Below are the code and all the weights of a small trained network. Each question names an input and a class and asks about switching units off, where a switched-off unit gives its printed mean instead of its output.

import numpy as np


def w(rows, s, z=0):
    codes = np.array(rows[::2]) - 128.0
    scale = np.full(codes.shape[1], s)
    scale[-1] = z or s
    return codes * scale


def norm(h):
    return h / np.sqrt((h * h).mean(-1, keepdims=True) + 1e-5)


def f(y):
    return y / 2 * (1 + np.tanh(0.7978845608 * (y + 0.044715 * y**3)))


def log_softmax(a):
    a = a - a.max(-1, keepdims=True)
    return a - np.log(np.exp(a).sum(-1, keepdims=True))


def net(x, mask):
    res = np.array(x, float).reshape(1, 7) / 4 @ E
    u = 0
    for l in range(4):
        y = f(norm(res) @ A[l][:, :-1].T + A[l][:, -1])
        res = res + np.where(mask[u : u + 4], y, B[l][:, -1]) @ B[l][:, :-1]
        u += 4
    return log_softmax(norm(res)[-1] @ U[:, :-1].T + U[:, -1])


A, B = {}, {}
E = w([
[185,80,153,124,221,103,137,128,252],'x0',
[247,132,199,213,211,148,113,125,125],'x1',
[55,71,223,118,115,221,99,212,112],'x2',
[200,52,145,139,197,150,83,201,93],'x3',
[93,104,155,101,176,80,150,10,185],'x4',
[132,133,129,7,64,232,149,139,8],'x5',
[109,254,67,166,158,163,67,152,182],'x6',
],0.0046)
A[0] = w([
[139,185,94,174,161,121,174,153,162,34],'L0N0',
[139,76,132,146,197,153,71,148,137,5],'L0N1',
[144,133,116,145,76,92,143,254,150,31],'L0N2',
[171,111,125,124,142,151,159,92,105,157],'L0N3',
],0.008,0.0011)
B[0] = w([
[72,141,80,77,144,88,214,110,112,233],'L0N0',
[214,96,130,117,170,195,106,123,116,250],'L0N1',
[110,147,153,168,68,128,74,84,106,225],'L0N2',
[145,133,144,106,1,110,127,162,126,187],'L0N3',
],0.0099,0.0024)
A[1] = w([
[77,80,82,175,208,81,135,71,142,126],'L1N0',
[146,144,148,204,211,170,122,153,74,4],'L1N1',
[105,3,173,24,55,33,154,43,16,61],'L1N2',
[195,127,69,36,41,250,34,61,88,167],'L1N3',
],0.0048,0.0022)
B[1] = w([
[134,160,90,128,254,237,184,103,83,171],'L1N0',
[179,102,97,66,83,173,150,102,102,141],'L1N1',
[110,104,102,66,76,201,154,102,172,238],'L1N2',
[79,123,145,213,150,107,98,72,151,255],'L1N3',
],0.0088,0.0043)
A[2] = w([
[88,192,166,180,44,144,141,142,90,176],'L2N0',
[48,122,98,134,176,156,121,202,170,230],'L2N1',
[78,14,183,2,142,108,76,42,86,104],'L2N2',
[88,76,166,64,96,117,142,152,105,8],'L2N3',
],0.0059,0.0014)
B[2] = w([
[62,161,122,158,52,183,42,85,40,243],'L2N0',
[86,80,175,163,94,117,58,139,86,188],'L2N1',
[106,95,151,133,29,209,254,76,121,252],'L2N2',
[189,203,49,46,157,193,238,142,180,152],'L2N3',
],0.0059,0.0032)
A[3] = w([
[62,126,173,91,147,126,136,99,216,185],'L3N0',
[215,78,200,128,209,216,134,221,138,153],'L3N1',
[38,117,213,200,118,253,89,51,58,253],'L3N2',
[118,229,146,82,174,126,117,3,131,221],'L3N3',
],0.0052,0.0015)
B[3] = w([
[145,152,88,170,142,128,158,205,160,153],'L3N0',
[195,41,182,130,118,70,153,112,101,178],'L3N1',
[142,230,187,66,164,51,48,144,118,254],'L3N2',
[120,138,80,254,168,174,165,185,105,179],'L3N3',
],0.0093,0.0081)
U = w([
[83,84,82,72,149,46,107,208,156,4],'0',
[105,93,141,57,7,198,212,55,192,101],'1',
[95,134,11,226,219,134,211,117,165,180],'2',
[250,1,233,123,161,85,109,115,127,153],'3',
[91,218,155,150,57,98,6,130,26,175],'4',
],0.0078,0.0043)

Each question gives the input, the list of numbers given to net, and the class t.
The units are the neurons (one row each of A and B). Each row of codes is followed by its name. A weight is (code - 128) times the scale printed after its matrix; where a second scale follows, it is the last column's (A, B and U).
mask holds one flag per neuron, layer by layer. A switched-off neuron (its flag False) gives its mean, the last column of its row in B, instead of its output. The means were averaged over made-up inputs and are rounded, as every weight is.
A unit's drop is (log p(t) with every unit on - log p(t) with that unit switched off) / (log p(t) with every unit on - log p(t) with every unit switched off).
The circuit of an input: a set's keep is (log p(t) with only the set's units on - log p(t) with every unit switched off) / (log p(t) with every unit on - log p(t) with every unit switched off). Starting from the 12 units with the biggest drops (on a tie, the unit counted first), units are removed one at a time, each time the one whose removal leaves the highest keep (on an exact tie, the one counted first), for as long as the keep stays at least 0.8.
units of the circuit, in order: the units of the circuit, biggest drop first
most important unit: the unit with the biggest drop
k most important neurons: the k neurons with the biggest drops, biggest first
top k neurons in layer l: the k neurons of layer l with the biggest drops, biggest first
drop when u is switched off: that unit's drop, to one decimal
input [3,-1,-5,-8,2,8,7], class 2: most important unit : L3N3
input [6,-8,3,-3,-7,-3,-6], class 4: 4 most important neurons : (L0N2, L0N0, L2N0, L3N2)
input [6,-3,4,-2,5,0,3], class 2: 2 most important neurons : (L3N0, L2N0)
input [1,-6,-5,4,-3,-3,6], class 2: 2 most important neurons : (L3N2, L0N0)
input [-7,-8,-3,-7,3,-3,4], class 2: 4 most important neurons : (L3N3, L0N2, L0N3, L3N2)
input [-8,0,-5,-1,2,-5,-5], class 1: 2 most important neurons : (L1N2, L1N3)
input [-5,-2,-5,3,0,1,-2], class 1: top 3 neurons in layer 2 : (L2N2, L2N1, L2N3)
input [-8,-3,8,5,8,6,0], class 1: 3 most important neurons : (L2N2, L1N2, L2N3)
input [-6,7,-1,0,2,-5,-7], class 1: 2 most important neurons : (L0N3, L1N2)
input [3,1,3,8,7,8,-2], class 1: 3 most important neurons : (L2N2, L0N3, L1N2)
input [-5,-8,0,8,-3,5,-7], class 1: 3 most important neurons : (L1N2, L2N3, L2N2)
input [1,2,-5,-6,-2,-2,-8], class 1: 2 most important neurons : (L0N3, L1N2)
input [-3,6,-8,-3,-2,2,4], class 2: 2 most important neurons : (L3N2, L0N0)
input [5,-4,-5,-4,0,6,1], class 2: units of the circuit, in order : (L3N3)
input [-4,7,3,4,1,-6,7], class 3: 2 most important neurons : (L3N1, L0N1)
input [8,-5,-5,2,7,-8,-7], class 2: drop when L3N2 is switched off : 0.1
input [1,-4,-1,-2,1,-5,-8], class 1: drop when L1N2 is switched off : 0.4
input [-6,7,-4,-1,1,-6,-3], class 2: drop when L2N0 is switched off : 0.0
input [-1,5,6,-3,4,-5,1], class 3: drop when L0N1 is switched off : 0.1
input [0,8,1,3,-3,3,5], class 3: units of the circuit, in order : (L3N1)
